(in the rows, 128 means zero)
Each row is followed by its class; each block has classes of its own.
[ 93 197  81  81 130 136 179 118 154 142  88 129 107  84  75 100 100  63
 141 142 104 153 122  99  59  85 132 102 144 149 121 130  81 120 196]	J_578
[156 102 187 177 138 147  48 149 114 161  68 133 153 120 124 164 129 129
 172  89 153 117 120 180 135 168 144 116 132 175 165 163  56 181 154]	J_114
[ 83 195 140 129 134 129 125 135 104 102 140  88 123 122 156 134 139 115
 131 129  97 135 103 145 114 116 147 174 137 140 146 124 136 128 129]	J_506
[ 98 164 156 125 131 132 181  58 130 112 124 111  61 120 137 160 160  67
  91 129  84 182 129 107  97 123  94 244 108 164 124  83 131 105 130]	J_114
[124  98 181 172  90 136 103 171 162 113 132 140 152 114 160 121  96 140
 105 153 162 124 141 136 146 147 109 131 141 112 168 167  61 136 154]	J_322
[ 92 147  97 101 105 114 172 162  85 132 122 130 175  54  84  92  95 143
 104 144 157  97  85 132  80  58 128 118 178  65 140 182 110 180 182]	J_578
[ 98 101 133 139 100 142  89 111  47 126  69 127 142 165 139 123 161 146
 157 101 122  80 155 121 133  92  95 139 148 136 128 124 187 179 111]	J_506
[133  60 106 125 132 104  80 176  93 137 104 139 142 140 134 159 146 171
 164  57 149  83 142 143 136 151 145  69 150 155 158 131  86 152  83]	J_114
[135 131 158 137 119 141 169 216 144 119 111 101 120  85 115 127  82 112
 135 169 100 134 118  96  85 156 111 145 128 147 154 138  80 127 200]	J_114
[ 85 139 122 109 115 140 130 140  80 127  69 136 146 157 128  87 161 163
 103 120 141 108 153 154 159  62 152 155 160  82 139 130 144 162 126]	J_322
[ 75 121 110 107 108 112 172 163  68 112 135  71 165  94 180  79 121 167
 122  98 112 105 142 116  98 138 148 115 153 100 142 129 108 122 131]	J_999
[133  99 150 149 100 140 136 111 130 111  96 180 144 131 112 156 141 146
 136 109 162 110 170 174 146 109 107 156 148 137 113 136 117 126 129]	J_102
[105  98 124 143 115 127 166 118  95 121 154 168 126 109 115 140 140 144
  73 137 149 123 128 146 155 121 131 181 131 160 115 102 107  90 125]	J_506
[111 134 152 117 143 115 118 129 115  98 133 113  81 154 173 159 169 137
 151  90 108 143 144 130  96 150 127 160 114 156 131 100 110 128  79]	J_578
[106 142 122 129 136 109 180  95 111 104 159 109  76 112 169 148 128 134
 108  99 103 185 135 139  55 143 121 153 112 168 129  80 129  82 114]	J_114
[ 99 116 129 130 106  88 155 141 159 104 151 136 113  70 126 133 120 110
 131 100 139 148 141 119 121 151 104 180 130 121 167 162  97 143 112]	J_578
[114 152 108 113 135 143 206 102  92 122 124 109 109 124 113  88 135  94
 118 176  85 149 122 125  75 101 112 186 106 147 101  77 170  97 140]	J_514
[111 135 149 113 111 113 170 145 113 104 119 145 144 110 145 114 150 153
  73 105 142 154 135 170  98 104 139 165 148  82 131 129  95 120 147]	J_578
[ 80 153  60 107  95 134 166  31  61 122  98  92 147 112 137 102 125  99
 133  99 116  74 143 128  90 100 105 144 167 169  97 109 127 146 143]	J_102
[105 107 126 102  91 128 157 174  92 130 117 130 204 120 134  80  94 144
 150 144 130  92 107 152 117  86 142  86 176  44 144 141 174 152 118]	J_102
[146 148 135 116 154 141  98  72  99 128 129 111  85 187 176 134 173 157
 121  64 101 153 140 146 122 140 163 147 112 154 121  78 177 104  96]	J_117
[133  80  86 138 105 123 104 176  93 133 122 116 146 125 114  90 108 150
 162 188 118  70 123 121  86 120 105 101 140 173 132 106 104 145 141]	J_70
[ 96  97 132 120  84 170 174 194 151 140 116 139 144  97 122  85  46 136
 147 173 161  94 138 122 135  94 136 176 166  74 161 123 125 132 110]	J_117
[112 153 147 120 116 138 139 123  90 107 106  98 150 133 142 117 143 116
 147 119 113 101 135 127 119 105 123 160 134 106 133 136 160 159 110]	J_578
[123 137 116 104 117 125 128 157 121 115 109 115 120 117 134 117  97 155
 181  78 131  92 143 148 103 105 137 106 155 103 154 122 109 157  82]	J_514
[ 49 102  72 109 148 125 151 210 113 148 132 135 137  93 105 130 110 110
 175 159 159 127 134 128  93  97 149 139 150 119 144 147 100 155 126]	J_506
[ 89 164 125 117  98 140 188 115 109 119 129 134  91 128 138 112 115 102
 113 161 105 174 113 102  82 127 130 159 113 141 138 101 171 109 127]	J_114
[134 116  82 132 131 137 149 140 141 124 135  84 177  73 149  58  53 106
 120 134 109 126  95 166  86 141 165 136 171 122 166 108  99 164 163]	J_999
[ 96 121  56 101  87 107 188 128 103 121 139 126 172  61 123  93  97 141
 126 111 146  85 104 130  60 115 129  76 185 121 124 132  45 124 149]	J_999
[133  99 175 156  89 193  82 170 172 115  99 151 124 162 164 112  93 112
 178 122 153 109 141 133 152 156 142 166 131 145 168 124  94 154  97]	J_578
[103 166 115 117 127 113 149 119 101 113 120  94 140 124 155  78 129 112
 120 155  75 147 113 154  95 134 156 138 138 132 147  96 133 134 122]	J_999
[141 138 103 115 103 184  79 177  82 123  79 101 160 174 148  87 116 136
 156 112 121  66 106 127  88 114 158  68 161 141 150 132 119 178 157]	J_514
[ 81 184 128  82 115 164 121 125  58 135  33  64 162 140 128  89 131 124
 158  88  74  79 103  87 150  98 150 116 169 128 132 134 214 160 172]	J_102
[133 104 210 144 117 130  59 141 127 143  73 140 123 183 154 120 140 118
 154 150 107 126 154 145 170 140 125 114 126 114 171 120 110 177  89]	J_322
[ 63 184 120 110 118 122 104   4  67 147  49 113 131 148 152 133 183 104
 126  68 127 122 125 154 105  83 118 113 160 152 117 115 109 152 107]	J_322
[109 160 129 139  92 124 146 111 135 111  72 151 142 104  84 172 129 138
 170 110 166  70 175 141 156  95  88 153 149 134 127 162 138 127  83]	J_117
[ 90 119 107 113 106 148 146 145  14  94 121  67 143 151 190 122 159 165
 109  91 104  80 137 124  69 143 144 135 159 172 119 123 124 154 173]	J_102
[144  61 107 139  90 121  83 140  73 112 111 166 154 166 140 127 171 176
 137  74 172  74 141 167 114 114 105 111 149 108 145 147 126 191  78]	J_514
[107 142  70 114 115 114 176  77  83 106 157  88 104 112 133 108 148 115
 128 137  90 115 109 114  53 104  87 177 122 166 108  82 160 123 120]	J_70
[ 70 146  99 120 114  90 142  50  77 135 126 132 132  87 128 115 140 168
 116  73 160 114 148 164 111  74  93 121 150 113  99 149 108 128 129]	J_102
[127  92  87 118 106 102 180 176  93 139 128 118 193  54 110 105  86 153
  84 141 149  92 109 156  64 114 127  93 187 107 144 148  66 132 187]	J_117
[112 130 113 116 105 118 133  91  74 130 109 124 146 111 124 107 151 136
 121  90 107 122 122 119 117 131 153 111 152 142 143 137 142 152 149]	J_999
[ 93 140  77  98  75 102 156 127 129  99 139 129 156  98 145  55 109 155
 132 106 129 109 124 130 140 110 152 158 177  53 160 131 149 150  92]	J_999
[116 144  88 111 108 136 179 175 105 114  99 115 162  96 100  95 104 138
 128 116 118 102 120 135 111  85 146 135 165 106 154 132 156 136 153]	J_114
[106 162  81  75 120 150 135  87  81 132 129 106 136 158 152  82 138 128
 134  68 107 114 133 129 131 103 192 113 153 102 125 116 177 149 133]	J_102
[114 182 126 114 147 130 158  93 129 111 132 109  95 126 150 132 146 113
  84 103 109 167 118 147  87 126 128 148 110 159 114  92 101  76 136]	J_514
[ 70 158 141 106 108 130 163 113 147  96  92 116 109 106 178 164 119 116
 132 104 123 148 145 153  80 143 158 168 175 154 140  82  46 108  99]	J_999
[ 99 106 147 148  59 169 169 191  87  97 151 148 172  91 132 120 102 187
  72 125 177  89 124 128 132 110 143 142 166 119 143 189 114 122 210]	J_102
[ 72 172 153 114 120 145  85 105  67 152  61 125 121 150 124 157 178 145
 123 116 156  83 129 152 131  80 131 128 133 159 108 122  56 145 114]	J_70
[106 122 121 141 100  83 102  56  70 144  90 138 145 100 120 166 159 128
 151  76 150  98 129 148 107 135  93 101 149 166 133 150  84 160 100]	J_114
[102 175 142  97 132 138 166  83 113 132 111 101 104 116 162 135 125 134
  97 107 109 157 120 145  83 117 157 167 153 137 117  76 111  81 138]	J_117
[146 107  81 137 111 108 114 129 125 133 116 142 171 124 108  55 114 116
 148 141 112 113 135 146 146 137 136  95 132 113 157 139 157 171 116]	J_999
[110 107 109 131 123 107  98  77  75 154 114 122 103 110 133 167 125 147
 146 101 149  85 128 139  46 112  76  76 155 182 118 123  47 158 115]	J_117
[111 117 128 140 157 124 117 108  91 118 137  89  84 135 160 154 159 117
 130  98 111 133 131 129  89 162 101 164  97 200 128 104 100 132 105]	J_514
[116 141  53 110  99 119 138 125 108 128 135  91 154 113 149  58  79 143
 193 114 111  95 120 131  81 120 140  95 162 113 154 117 181 134  95]	J_117
[146 104 123 134 134 162 124 185 130 127 102 133 117 124 144 139 123 186
 124  72 174 107 132 169 101 150 148 158 151 146 129 127  42 135 161]	J_117
[134 121 131 137 124 127 119  92  93 111 156 120 106 147 157 120 147 127
 132 128 109 134  98 151  91 136 120 173 119 148 137  92 152 141  86]	J_514
[109 170  55 126 139 137 104 138  99 144  88 116 134 116  79 131 142 103
 150 145 133  83 107 110 101 123 127  97 137 212 115 151  55 142 188]	J_114
[ 79 132  98 113 127 137  89 135  80 127  75 104 146 138 158 139 140 159
 170  67 153  87 113 141 111 128 148 104 157 166 135 119 118 131  85]	J_514
[ 56 162 140 116 105 148 171  84  97 129 141 118  87 118 143 113 128  98
 122 113 106 139 134  99 135  98 124 186 121 140 134 101 150 106 106]	J_506
[118 142 143 144 113 160  53 140 102 166  82 107 154 119 136 110  98 128
 146 136 134 105  70 134 126 158 166 120 161 172 172 154 102 172 172]	J_117
[109 112  60 113  87 111 175 153  75 106 151  96 141  79 140  81  78 161
 160  74 109 101 136  86  66 127 117  82 161 118 147 143 179 150 161]	J_506
[116 111  94 122 110 111 147 130 160 134 133 152 138  72 107 118  83 111
 129 116 150 129 114 157  91 124 113 111 166 131 141 148  57 145 169]	J_102
[104  97  98 136  87 101 125  60  77 137 123 148 146 111 133 112 122 147
 109 106 152  87 134 140 126 112 112  78 161 155 136 125  87 140 106]	J_322
[ 97 179 155 116 121 152 171 103 102 124  93 102 108 117 133 147 108  85
 120 111  93 115 138 120 113 117 122 126 131 166 123  94 103 118 133]	J_506
[154 125  84 113 124 125 131 141  99 124 151 111 118 102 126 130 119 175
 153  69 139 102 127 130  55 124 138  76 137 142 121 135  97 151 164]	J_70

A new block, with new classes.
[139  82  97 127 114 124 153 137 109 142  94 132 131 126 161 144 161 119
 110 102 168 131 121 126 141 109 124 124 130 156  96 118 128 156 126]	J_732
[105 102  97 109 163 198 168 188 104 144 102  64 129 102 164 126 123 185
 135 126 112 126 148 162 159  94 136 116  72  53 146 128  78 122 174]	J_57
[112 160 175 136 116 114 129 150 132 113 114 102 156 110 120 139 108 138
 116  99  87 124 122 172 120 142 106 162 142 116 136 133 143 180 136]	J_164
[139  88 125 136 135 112 140 117 129 119 126 123 119 106 133 111 143 143
 106 123 106 144 129 115 125 107 116 136 149 115 138  86 156 174 134]	J_966
[125 105 114 114 112 126 148 181 116 161  71 126 172 112 143 160 102 129
 145 123 151  94 155 105 151 117 136 100 100 174 106 129 120 126 107]	J_57
[127 114  96 118 145 128 140 121 112 123 133 113 116 136 136 100 160  98
 119 149 146 162 137 122 158 133 130 133 135  93 140 109 110 160 144]	J_732
[ 96 245 185 118 116 129 152 140 112 120 114 100 150 146 137 148 117  87
 124  95 110 147  99 243 134 152  95 188 137 110 139 176 134 211 151]	J_825
[125 120 132 135 126 137 166 137 106 138 102 105 143 101 143 150 115 148
 116 105 129 131 124 158 111  98 121 146 118 114 124 126 149 170 137]	J_825
[107 123  75  89 138 204 157 148 101 158 110  89 119 138 153 129 171 145
 149 138 161 140 146 148 167 115 157 112  53  65 138 166  64 115 181]	J_164
[115 214 159 122 134 100  96 122 134 113 160 134 122 173 106 135 135  68
 140 145 121 147 115 156 132 172 122 151 135 144 129 151 117 133 130]	J_57
[117 156 137 113 174 133 102 128 134 110 160 102 120 142 120 104 117 108
 143 160 100 153 124 146 122 146 134 140 122  62 162 132 116 124 155]	J_807
[123 207 110  94 123 145  89 106 145 128 167 132 117 192  96 102 156  91
 164 164 149 146 148 103 162 180 148 119 104 144 151 158  72  82 124]	J_150
[ 99 215 159 122 106 147 113 131 150 120 139 121 132 159  84 126 108 131
 157 112  80 102 147 143 146 177 126 129 102 168 140 189 113  88 101]	J_825
[141  59  90 157 161 133  88 113 145 107 176 157  71 107 122 110 135 170
 112 164 120 135 129  59  91 110 151 111 125 107 106  77 126  37 122]	J_57
[118 134  67  90 140 176 140  94 112 143 129 101  92 163 145 100 208  96
 135 158 182 177 137 113 174 124 151 116 103  84 147 143  80 151 179]	J_634
[130 118 118 116 143 107 134 120 112 125 130 115 134 122 142 124 145  81
 113 145 164 177 113 140 126 125 131 153 152  79 133 105 139 201 164]	J_164
[119 128 137 147 126 157 189 137  88 136 109 124 106 107 188 151 178 141
  80  72 138 160  86 223  88  80 100 164 121  91  98 133 149 178 174]	J_215
[ 97 234 174 123 137 124 113 145 137 113 145 112 153 160  90 126  98  98
 167 153  85 132 140 173 143 184 124 144 111  92 177 174 102 130 137]	J_380
[111 189 168 136 149 123 123 115 129  99 161 103 116 137 114 111 134 126
 115 133  70 156 126 172 124 145 110 173 134  78 162 125 136 162 153]	J_966
[118 140 109 111 133 134 126 145 122 137 123 124 127 147 132 137 142 105
 143 137 149 129 134 131 147 133 133 115 107 140 122 141 107 115 132]	J_57
[133 112 106  95 155  90 102 124 129 147 131 113 161 149 106 125  93  75
 180 193 163 136 158  54 156 164 167 107 135 137 165 111 104 142 119]	J_634
[110 169 140 123 112 141 141 148 126 138 117 117 128 142 128 143 137 125
 134 110 113 132 121 175 136 132 131 123  99 135 131 165 110 133 132]	J_285
[118 153 115  96 116 140 161 142 101 159  96 101 147 146 153 119 165  97
 130 128 174 136 142 139 164 145 127 129 116 133 147 133 110 182 151]	J_215
[ 97 203 115  73 127 179 124 176 116 167 107  85 158 178 120 117 140 115
 173 152 138 114 162 129 187 173 152 113  59 118 164 185  56  99 147]	J_807
[138  73  65 120 136 161 135 106 132 139 130 140  89 128 151 102 193 138
 104 125 166 149 123  82 130  98 138  98 122 120 108 114 129 103 137]	J_807
[128 124 140 131 120 118 157 130 119 135  98  99 154  98 131 132 111 134
 114 117 136 126 134 126 130 123 116 146 143 134 138 104 152 197 122]	J_825
[103 199 158 140 144 159 145 115 104 102 148  84 101 135 136 118 175 128
 108 122  84 168 108 228 126 130 112 177 129  52 156 146 118 154 178]	J_937
[121 142 111  96 134 152 144 152 109 159 105 103 146 145 148 128 147 109
 135 133 159 139 127 132 147 130 139 122 101 116 135 148 104 142 152]	J_807
[136 106 112  96 136 112 141 126 111 151 103  97 161 130 129 122 135  85
 152 171 165 133 154  89 164 148 149 115 136 130 159  99 122 181 126]	J_937
[121 145 181 142  96 116 153 159 123 140  88 130 162 115 138 162 105 152
 124  70  98  94 122 168 109 128 106 137 127 183 114 149 154 150 115]	J_215
[133 100  80 110 144 153  95 124 142 149 153 163 105 162 121 132 144 122
 152 156 154 127 134  61 126 132 176  77  88 152 107 162 104  14 120]	J_807
[113 161 131 129  89 129 121 107 151 122 107 129 130 136 109 104 158 112
 118 112 123 119 149  95 161 155 112 121 147 180 126 143 128 148 101]	J_634
[129 103 121 145 156 124  97 108 133 121 170 145  98 135 115 135 114 150
 133 145 111 136 122 105  97 120 150 121 112 107 126 122 130  56 130]	J_694
[155  22 107 156 140  99 132 126 133 120 127 132 118  88 128 118 121 167
 106 127 108 125 135  68 116 102 128 115 156 137 115  66 155 134 102]	J_732
[135  60  93 101 136 132 128 153 122 163 108 123 152 122 134 160 114 134
 162 148 174 112 144  78 132 121 170  94  88 137 118 130 112 106 131]	J_164
[144  53  80 107 123 116 141 120 111 159  91 112 136 115 156 118 148 115
 115 141 183 137 141  73 151 107 137 108 137 129 136  81 134 178 132]	J_694
[116 176 162 100 113  93  89 149 147 138 131 149 172 169 103 171  92  70
 174 131 134 111 122 120 127 187 154 126 121 189 118 182 122 106 108]	J_164
[133  92 130 131 147 104 158 150 102 132 104  96 149  89 155 137 106 119
 113 140 142 157 116 166 112  95 124 143 136  72 145  83 145 216 152]	J_285
[137 114 127 158  97 120 144 109 132 122 123 147 103 119 140 129 180 122
  85  95 126 151  96 142 103 105 105 131 162 137 105 122 163 169 128]	J_380
[104 182 157 155 129 149 127  93 142  87 145  98  99 119 110  89 159 161
  92 114  71 150 131 158 131 134  91 167 149  83 153 124 132 163 149]	J_634
[115 128 109 131 152 155 133 116 121 120 137 106 107 123 130 110 144 139
 125 147 122 158 138 129 133 117 134 136 116  71 144 124 108 131 158]	J_634
[146  95 145 166 124  96 134 110 137 107 132 133 126  94 120 115 131 138
  92 127 105 144 116 114 100 114 103 140 176 113 133  82 174 181 120]	J_380
[112 122 140 101 136 130 143 185  99 162  70  66 190 110 145 155  72 149
 158 133 110 102 159 148 154 121 136 130  89  92 171 126 110 168 146]	J_694
[125 104 149 128 136 101 133 152 123 136  92  97 173 100 129 149  77 133
 143 134 116 117 142 117 122 121 127 135 136 123 146 108 139 181 125]	J_634
[146 125 124 131 139 103  87 113 153 111 164 148 130 129  98 118  97 127
 147 160 117 134 144  75 111 141 145 119 137 138 135 100 129  86  99]	J_150
[140  98 137 179 112 123 109  97 158 107 161 169  81 120 115 136 151 164
  85  99  96 134 102 113  80 108 123 117 134 170  83 128 162  74  99]	J_285
[132  68 110 116 151 126 144 160 114 147 103  92 155  91 136 133  82 145
 145 165 133 125 154 109 132 107 153 105 100  85 158  91 119 153 134]	J_285
[130 137 105 101 107 126 113 140 137 171 121 157 155 175 106 159 129  84
 183 159 174 105 144  66 151 168 170  77  89 196 120 178  96  75  98]	J_380
[132 104 175 179 103  97 133 146 142 113 112 158 141  90 130 172  90 165
  97  72  82 109  97 161  67  95 109 133 140 175  84 130 183 120  95]	J_285
[148  92 118 117 115 118 105 177 136 163  96 158 179 127 132 201  67 154
 186 124 144  79 140  87 105 111 169  89  74 200  91 152 116  44  90]	J_150
[130  80 142 142 149 110 119 145 130 132 112 123 154 101 128 161  69 151
 149 132 108 112 133 110 101 112 139 123 121 128 125 121 135 121 117]	J_634
[135  65 100 107 136 133 153 159 105 172  99 116 149 121 149 149 119 143
 150 137 161 108 148  97 135 115 153  94  98 141 136 114 120 125 130]	J_215
[108 175  86 120 104 187 187 124 103 139 105 112 100 152 149  96 234 127
  99 109 169 170 125 181 179 116 103 132 107  83 139 153  96 176 174]	J_380
[139  73 111 122 129 101 116 151 133 145 112 145 159 129 121 153  93 119
 160 135 141  92 147  71 138 142 151  96 117 188 108 128 121  92  83]	J_732
[135  67 118 140 144 138 149 138 115 131 119 122 119 102 156 154 134 165
 112 109 116 133 119 140 103  78 131 128 111 106 115 108 147 133 145]	J_966
[127  95  79 105  98 160 171 158 110 175  69 111 152 121 148 135 157 129
 141 131 178 112 155  99 170 115 141  84  94 138 133 136 102 155 128]	J_380
[128  68  66 118 172 169 135 111 113 141 137  88 103 119 133 109 146 169
 138 177 149 152 166  69 147 102 162 104  92  55 162  90  89 115 160]	J_634
[127 161 143 108 130  85  87 105 160 118 152 138 146 155  79 121  85  65
 170 165 127 116 149  77 139 190 142 118 145 181 146 142 141 121  83]	J_825
[103 212 138 126 114 136 171 114 105 113 125  87 110 134 152  98 187  80
  79 102 135 185  98 241 147 124  85 172 156  75 147 138 130 244 168]	J_285
[133 126 170 153 123  91 125 123 130 112 130 132 139 108 131 152 124 123
  96 102 113 147  95 154  87 124 110 168 162 127 110 114 168 181 137]	J_164
[112 158 146 136 104 134 127 141 135 114 117 120 131 139 117 122 137 137
 120  95  85 110 138 147 149 150 110 135 127 155 123 149 119 126 109]	J_732
[131 143 128  91 124  82 112 130 137 146 122 125 165 157 103 126 114  65
 166 161 147 120 157  75 168 171 143 110 137 178 153 122 130 166 101]	J_966
[109 140 135 121 114 138 129 141 124 142 101 105 143 128 128 135 120 143
 131 114 117 110 148 129 147 131 125 123 106 130 144 135 120 133 125]	J_694
[119 161 104  91 147 117 110 136 121 139 134 123 135 170 128 130 138  58
 163 164 171 146 136 123 161 157 146 117 113 133 138 141  94 133 138]	J_57
[119 118 112 114 119 152 161 145 110 150  97 111 140 118 148 119 144 135
 128 121 150 117 151 126 150 125 129 114 107 127 135 126 121 146 137]	J_215
[134 103  96 109 115 126 142 142 130 159 103 129 149 136 119 131 135 118
 157 149 159 118 152  79 162 137 146  85 113 149 141 131 115 138 114]	J_380
[142 103 114 117 132 100  81 111 163 129 150 167 125 153 104 119 125  92
 146 148 144 119 130  47 116 155 149  93 139 187 111 131 143  74  90]	J_807
[107 173 114 113 128 165 165 116 108 128 121  76 108 132 135  99 173 128
 111 121 133 162 134 174 161 126 112 151 121  75 162 131 114 197 164]	J_825
[159  53 141 127 120  64 118 145 140 146  83 133 197  93 126 137  71 118
 125 133 144  96 142  38 116 129 127 110 171 193 122  70 180 175  78]	J_807
[144 125 149 154 109 117 122 124 140 109 130 135 123 105 134 140 130 164
 102  90  96 134 107 147  89 100 108 146 150 142 108 104 156 140 117]	J_150
[128 118 129 101 136  95 115 159 127 151 117 122 171 137 115 149  72  82
 169 171 150 119 145 103 134 151 161 103 109 145 145 131 118 133 109]	J_285
[137  66  87 117 156 129 118 138 121 135 138 128 119 139 135 135 128 123
 148 155 150 132 137  92 135 127 158 107 105 121 122 119 103  90 128]	J_732
[132 134 119 115  91 122 131 138 135 154  94 161 142 153 137 143 157  96
 127  89 163 120 113 107 134 132 132 101 129 212  89 160 135 120 104]	J_807
[ 88 252 148  97  86 136 116 122 133 133 109 112 139 183 115 109 162  72
 138 110 126 126 143 163 188 188 110 141 118 160 150 188  99 154 127]	J_694
[133  88  94 129 121 151 161 102 110 136 109 114 101 114 158 116 200 122
 100 119 151 155 121 130 137  99 129 122 142 113 123 106 136 168 142]	J_937
[113 150 131 160 104 139 121  96 152 108 132 153 106 125 109 113 154 146
 105 100 104 127 134 106 127 131 113 126 142 163 105 145 139 100 104]	J_634
[148  94 135 120 134  70 135 116 115 139 118 128 152 119 143 126 128  82
 118 144 169 143 121 102 115 138 121 141 174 146 139  76 166 208 126]	J_215
[119 151 135 134 132 146 123 104 137 114 158 128  96 145 116 116 167 137
 111 127 102 145 129 128 127 134 125 139 116 117 134 135 128 113 142]	J_966
[132 138 138 121 119 101 127 118 131 142 121 128 153 138 114 148 108  97
 139 132 151 124 130 103 128 147 135 130 139 176 127 133 146 157 105]	J_825
